Below are the code and all the weights of a small trained network. Each question names an input and a target symbol and asks about switching units off, where a switched-off unit gives its printed mean instead of its output.

import numpy as np


def w(rows, s, z=0):
    codes = np.array(rows[::2]) - 128.0
    scale = np.full(codes.shape[1], s)
    scale[-1] = z or s
    return codes * scale


def f(y):
    return np.maximum(y, 0)


def softmax(a):
    e = np.exp(a - a.max(-1, keepdims=True))
    return e / e.sum(-1, keepdims=True)


def log_softmax(a):
    a = a - a.max(-1, keepdims=True)
    return a - np.log(np.exp(a).sum(-1, keepdims=True))


def net(x, mask):
    ids = ['ΔΛΠΣΩαεζημξτφψ'.index(c) for c in x.split()]
    T = len(ids)
    res = E[ids] + P[:T]
    u = 0
    for l in range(3):
        r = res
        for j in range(2):
            rows = slice(3 * j, 3 * j + 3)
            q, k, v = (r @ M[l][rows].T for M in (Q, K, V))
            z = softmax(np.where(np.tri(T) > 0, q @ k.T / 3**0.5, -1e9)) @ v
            o = O[l][rows]
            res = res + np.where(mask[u + j], z, o[:, -1]) @ o[:, :-1]
        u += 2
        y = f(res @ A[l][:, :-1].T + A[l][:, -1])
        res = res + np.where(mask[u : u + 8], y, B[l][:, -1]) @ B[l][:, :-1]
        u += 8
    return log_softmax(res[-1] @ U[:, :-1].T + U[:, -1])


Q, K, V, O, A, B = {}, {}, {}, {}, {}, {}
E = w([
[129,82,105,109,96,253],'Δ',
[117,153,221,128,193,190],'Λ',
[243,125,189,205,94,172],'Π',
[134,150,78,101,113,96],'Σ',
[114,104,113,130,131,118],'Ω',
[97,145,184,110,213,77],'α',
[117,120,204,110,68,225],'ε',
[80,50,121,113,123,128],'ζ',
[181,99,109,158,149,213],'η',
[111,89,80,96,100,123],'μ',
[149,106,96,154,154,127],'ξ',
[130,128,144,141,102,60],'τ',
[104,86,168,159,193,122],'φ',
[143,96,73,125,169,175],'ψ',
],0.019)
P = w([
[24,254,118,132,153,128],'0',
[182,104,132,79,134,125],'1',
[68,200,71,172,158,150],'2',
[184,102,129,78,134,122],'3',
[76,171,69,178,138,139],'4',
[186,98,130,77,137,122],'5',
[78,155,74,177,119,126],'6',
[187,92,130,72,135,120],'7',
[81,146,76,177,110,119],'8',
],0.013)
Q[0] = w([
[85,141,125,86,142,148],'0.h1',
[89,79,29,185,157,123],'0.h1',
[88,133,86,147,102,138],'0.h1',
[77,86,132,106,71,203],'0.h2',
[124,87,104,188,93,202],'0.h2',
[135,50,253,61,129,116],'0.h2',
],0.0081)
K[0] = w([
[116,118,169,59,106,118],'0.h1',
[139,54,8,186,131,107],'0.h1',
[2,146,53,89,99,154],'0.h1',
[159,138,79,135,134,74],'0.h2',
[179,130,173,175,109,175],'0.h2',
[162,81,174,108,166,77],'0.h2',
],0.0079)
V[0] = w([
[149,145,126,252,184,110],'0.h1',
[131,124,174,57,49,61],'0.h1',
[182,179,214,70,53,169],'0.h1',
[141,91,159,43,107,168],'0.h2',
[122,126,157,98,216,193],'0.h2',
[97,215,96,88,35,228],'0.h2',
],0.0044)
O[0] = w([
[134,115,50,93,66,77,206],'0.h1',
[116,110,103,90,160,98,18],'0.h1',
[187,1,209,116,55,94,254],'0.h1',
[111,196,215,78,151,107,125],'0.h2',
[73,107,140,124,220,126,184],'0.h2',
[128,190,27,131,174,150,253],'0.h2',
],0.0048,0.0018)
A[0] = w([
[192,130,128,178,163,234,172],'0.n1',
[56,57,212,7,194,153,68],'0.n2',
[28,110,30,131,101,241,241],'0.n3',
[76,195,136,108,178,196,137],'0.n4',
[113,114,254,239,102,163,128],'0.n5',
[194,117,94,74,87,150,2],'0.n6',
[33,199,46,106,27,187,53],'0.n7',
[148,200,189,214,147,116,232],'0.n8',
],0.006,0.0027)
B[0] = w([
[83,134,133,129,216,130,255],'0.n1',
[45,61,140,216,127,132,179],'0.n2',
[100,177,219,97,127,94,245],'0.n3',
[192,102,165,148,2,114,180],'0.n4',
[197,152,76,181,179,144,241],'0.n5',
[134,199,143,87,129,156,160],'0.n6',
[106,133,136,223,178,19,200],'0.n7',
[83,219,113,117,83,82,217],'0.n8',
],0.007,0.0064)
Q[1] = w([
[174,132,59,121,165,63],'1.h1',
[81,60,157,114,191,100],'1.h1',
[161,149,118,172,65,160],'1.h1',
[104,60,141,107,99,99],'1.h2',
[243,164,173,129,114,139],'1.h2',
[218,137,53,253,128,85],'1.h2',
],0.0074)
K[1] = w([
[65,175,73,170,196,87],'1.h1',
[143,60,158,79,181,63],'1.h1',
[71,118,78,172,127,149],'1.h1',
[83,25,141,81,110,79],'1.h2',
[199,159,211,151,52,139],'1.h2',
[254,196,143,158,70,41],'1.h2',
],0.0074)
V[1] = w([
[136,90,77,153,178,115],'1.h1',
[83,134,19,204,142,234],'1.h1',
[117,120,114,159,255,27],'1.h1',
[177,96,25,242,188,135],'1.h2',
[169,94,206,101,116,74],'1.h2',
[114,104,41,90,207,218],'1.h2',
],0.0042)
O[1] = w([
[183,150,135,170,176,156,97],'1.h1',
[208,10,187,79,115,158,147],'1.h1',
[155,60,145,57,183,32,221],'1.h1',
[35,254,145,145,207,134,197],'1.h2',
[146,93,223,94,114,133,141],'1.h2',
[90,155,157,163,8,113,4],'1.h2',
],0.0047,0.0034)
A[1] = w([
[96,187,102,196,190,211,140],'1.n1',
[197,101,98,145,113,87,143],'1.n2',
[215,98,172,150,85,213,88],'1.n3',
[52,127,66,56,126,195,141],'1.n4',
[139,198,109,165,152,81,100],'1.n5',
[131,123,139,128,117,124,1],'1.n6',
[108,95,181,180,106,197,144],'1.n7',
[179,101,104,2,155,184,131],'1.n8',
],0.0091,0.0026)
B[1] = w([
[100,124,135,82,102,63,255],'1.n1',
[167,183,53,156,130,49,173],'1.n2',
[91,159,107,221,165,122,229],'1.n3',
[98,141,254,172,100,45,140],'1.n4',
[72,85,198,114,110,208,250],'1.n5',
[92,147,130,136,120,134,128],'1.n6',
[164,169,35,134,143,120,201],'1.n7',
[122,176,151,43,154,173,182],'1.n8',
],0.0089,0.0082)
Q[2] = w([
[156,132,129,90,87,128],'2.h1',
[101,110,66,137,88,145],'2.h1',
[135,134,7,173,75,172],'2.h1',
[125,122,107,121,112,98],'2.h2',
[139,126,126,147,89,118],'2.h2',
[130,138,113,113,163,163],'2.h2',
],0.015)
K[2] = w([
[200,119,98,87,94,130],'2.h1',
[204,52,95,192,175,237],'2.h1',
[152,105,1,228,200,212],'2.h1',
[153,83,93,99,110,132],'2.h2',
[125,90,85,119,154,88],'2.h2',
[68,146,128,119,126,168],'2.h2',
],0.0073)
V[2] = w([
[133,99,150,121,54,22],'2.h1',
[147,82,108,239,117,180],'2.h1',
[143,134,109,104,202,106],'2.h1',
[110,157,97,3,166,157],'2.h2',
[138,48,140,182,71,163],'2.h2',
[22,185,158,64,98,158],'2.h2',
],0.005)
O[2] = w([
[103,114,140,87,110,146,136],'2.h1',
[254,102,163,115,224,140,45],'2.h1',
[175,182,92,129,104,176,118],'2.h1',
[228,188,162,188,108,79,96],'2.h2',
[222,199,161,177,72,136,23],'2.h2',
[75,57,86,74,166,166,255],'2.h2',
],0.0045,0.0047)
A[2] = w([
[58,104,104,183,136,95,138],'2.n1',
[217,119,103,232,159,147,1],'2.n2',
[69,129,176,122,168,123,121],'2.n3',
[127,184,112,119,101,244,220],'2.n4',
[57,166,235,154,85,191,32],'2.n5',
[53,101,222,37,100,96,127],'2.n6',
[149,2,87,104,117,110,158],'2.n7',
[85,116,75,151,170,73,140],'2.n8',
],0.009,0.0036)
B[2] = w([
[171,196,57,132,164,143,220],'2.n1',
[91,111,156,68,41,173,200],'2.n2',
[99,50,123,204,94,40,218],'2.n3',
[52,96,149,149,160,54,168],'2.n4',
[163,18,3,64,87,65,212],'2.n5',
[150,178,210,172,97,221,253],'2.n6',
[203,5,157,154,71,204,142],'2.n7',
[199,146,106,109,115,100,203],'2.n8',
],0.007,0.012)
U = w([
[52,74,112,132,69,93,184],'Δ',
[134,157,95,187,226,35,146],'Λ',
[202,215,168,210,127,135,254],'Π',
[128,160,99,35,116,143,114],'Σ',
[161,71,119,94,116,152,145],'Ω',
[149,86,210,178,153,100,39],'α',
[97,100,66,162,143,254,39],'ε',
[170,47,116,147,82,170,28],'ζ',
[103,110,160,115,221,117,157],'η',
[127,116,188,104,54,168,31],'μ',
[170,77,62,73,172,146,196],'ξ',
[221,89,157,96,83,58,100],'τ',
[184,44,111,159,180,113,77],'φ',
[110,114,202,113,166,132,163],'ψ',
],0.0087,0.0029)

Each question gives the input, a string of symbols that net reads in full, and the target symbol t.
The units are the heads (3 rows each of Q, K, V and O) and the neurons (one row each of A and B). Each row of codes is followed by its name. A weight is (code - 128) times the scale printed after its matrix; where a second scale follows, it is the last column's (O, A, B and U).
mask holds one flag per unit, layer by layer, with each layer's heads first. A switched-off unit (its flag False) gives its mean, the last column of its rows in O or B, instead of its output. The means were averaged over made-up inputs and are rounded, as every weight is.
A unit's drop is (log p(t) with every unit on - log p(t) with that unit switched off) / (log p(t) with every unit on - log p(t) with every unit switched off).
The circuit of an input: a set's keep is (log p(t) with only the set's units on - log p(t) with every unit switched off) / (log p(t) with every unit on - log p(t) with every unit switched off). Starting from the 12 units with the biggest drops (on a tie, the unit counted first), units are removed one at a time, each time the one whose removal leaves the highest keep (on an exact tie, the one counted first), for as long as the keep stays at least 0.8.
circuit, biggest first: the units of the circuit, biggest drop first
unit that matters most: the unit with the biggest drop
top k neurons: the k neurons with the biggest drops, biggest first
k most important neurons of layer l: the k neurons of layer l with the biggest drops, biggest first
which heads matter: for each layer, one digit per head in row order, 1 if its drop is at least 0.15 and else 0, layers parted by /
input τ μ ε φ Π τ ε ξ, target ξ: circuit, biggest first	0.n3, 2.n6, 2.n3, 0.n7
input Π ξ Λ Λ ζ Σ, target Σ: 3 most important neurons of layer 1	1.n8, 1.n5, 1.n3
input τ Σ Π Σ, target Σ: circuit, biggest first	1.n8, 2.n3, 0.n7, 0.n2
input Π Π τ τ, target τ: circuit, biggest first	0.n1, 0.h1, 1.n3
input ε ζ Π, target Δ: circuit, biggest first	1.n5, 0.n8, 2.n5, 1.n1
input Π φ φ ε ψ Π Π ε ε, target Π: circuit, biggest first	1.n7, 2.h1, 1.n5, 2.n5
input Π Π ε Π α, target Δ: circuit, biggest first	2.n3, 1.n5
input μ ε Σ Ω φ ψ, target ψ: unit that matters most	1.n8
input τ ζ Π τ Π, target Λ: circuit, biggest first	1.h2, 2.n6
input ε μ Λ φ, target φ: 2 most important neurons of layer 1	1.n1, 1.n5
input ε ψ α Π ψ φ Σ Π η, target Δ: which heads matter	10 / 00 / 10
input ψ Σ Π ζ ξ, target Δ: circuit, biggest first	1.n5, 0.h1, 1.n1
input μ η ξ, target Δ: circuit, biggest first	0.n3, 1.n7, 2.h1, 0.n5
input μ Π Π ε, target ε: top 3 neurons	1.n7, 2.n2, 1.n3
input ε μ φ ε ε ξ μ Σ Π, target Δ: top 3 neurons	1.n5, 0.n8, 0.n1
input Π τ Π Π Δ ε ε α, target α: unit that matters most	0.n2
input Π ε Δ, target Δ: top 2 neurons	0.n3, 1.n1
input μ η τ Π Π, target Λ: 2 most important neurons of layer 0	0.n1, 0.n8
input Σ ξ ξ ξ, target ξ: circuit, biggest first	0.n3, 2.n6, 0.n7, 2.n3
input Π τ ε, target Δ: 2 most important neurons of layer 1	1.n3, 1.n2
input φ Π Δ, target Δ: top 2 neurons	0.n3, 2.n5
input Π τ Π Λ, target Λ: top 3 neurons	0.n2, 1.n5, 1.n7
input φ Π τ ε ε μ, target μ: unit that matters most	0.n5
input τ τ Π η μ ζ, target ζ: top 3 neurons	2.n7, 0.n2, 1.n3
input Π τ ε ε φ Π φ τ Λ, target Δ: which heads matter	00 / 10 / 00
input Ω ε φ Δ ε, target Λ: 2 most important neurons of layer 1	1.n7, 1.n1
input Π ε φ, target Δ: top 2 neurons	2.n5, 2.n3
input τ Π ε, target Δ: unit that matters most	0.n7
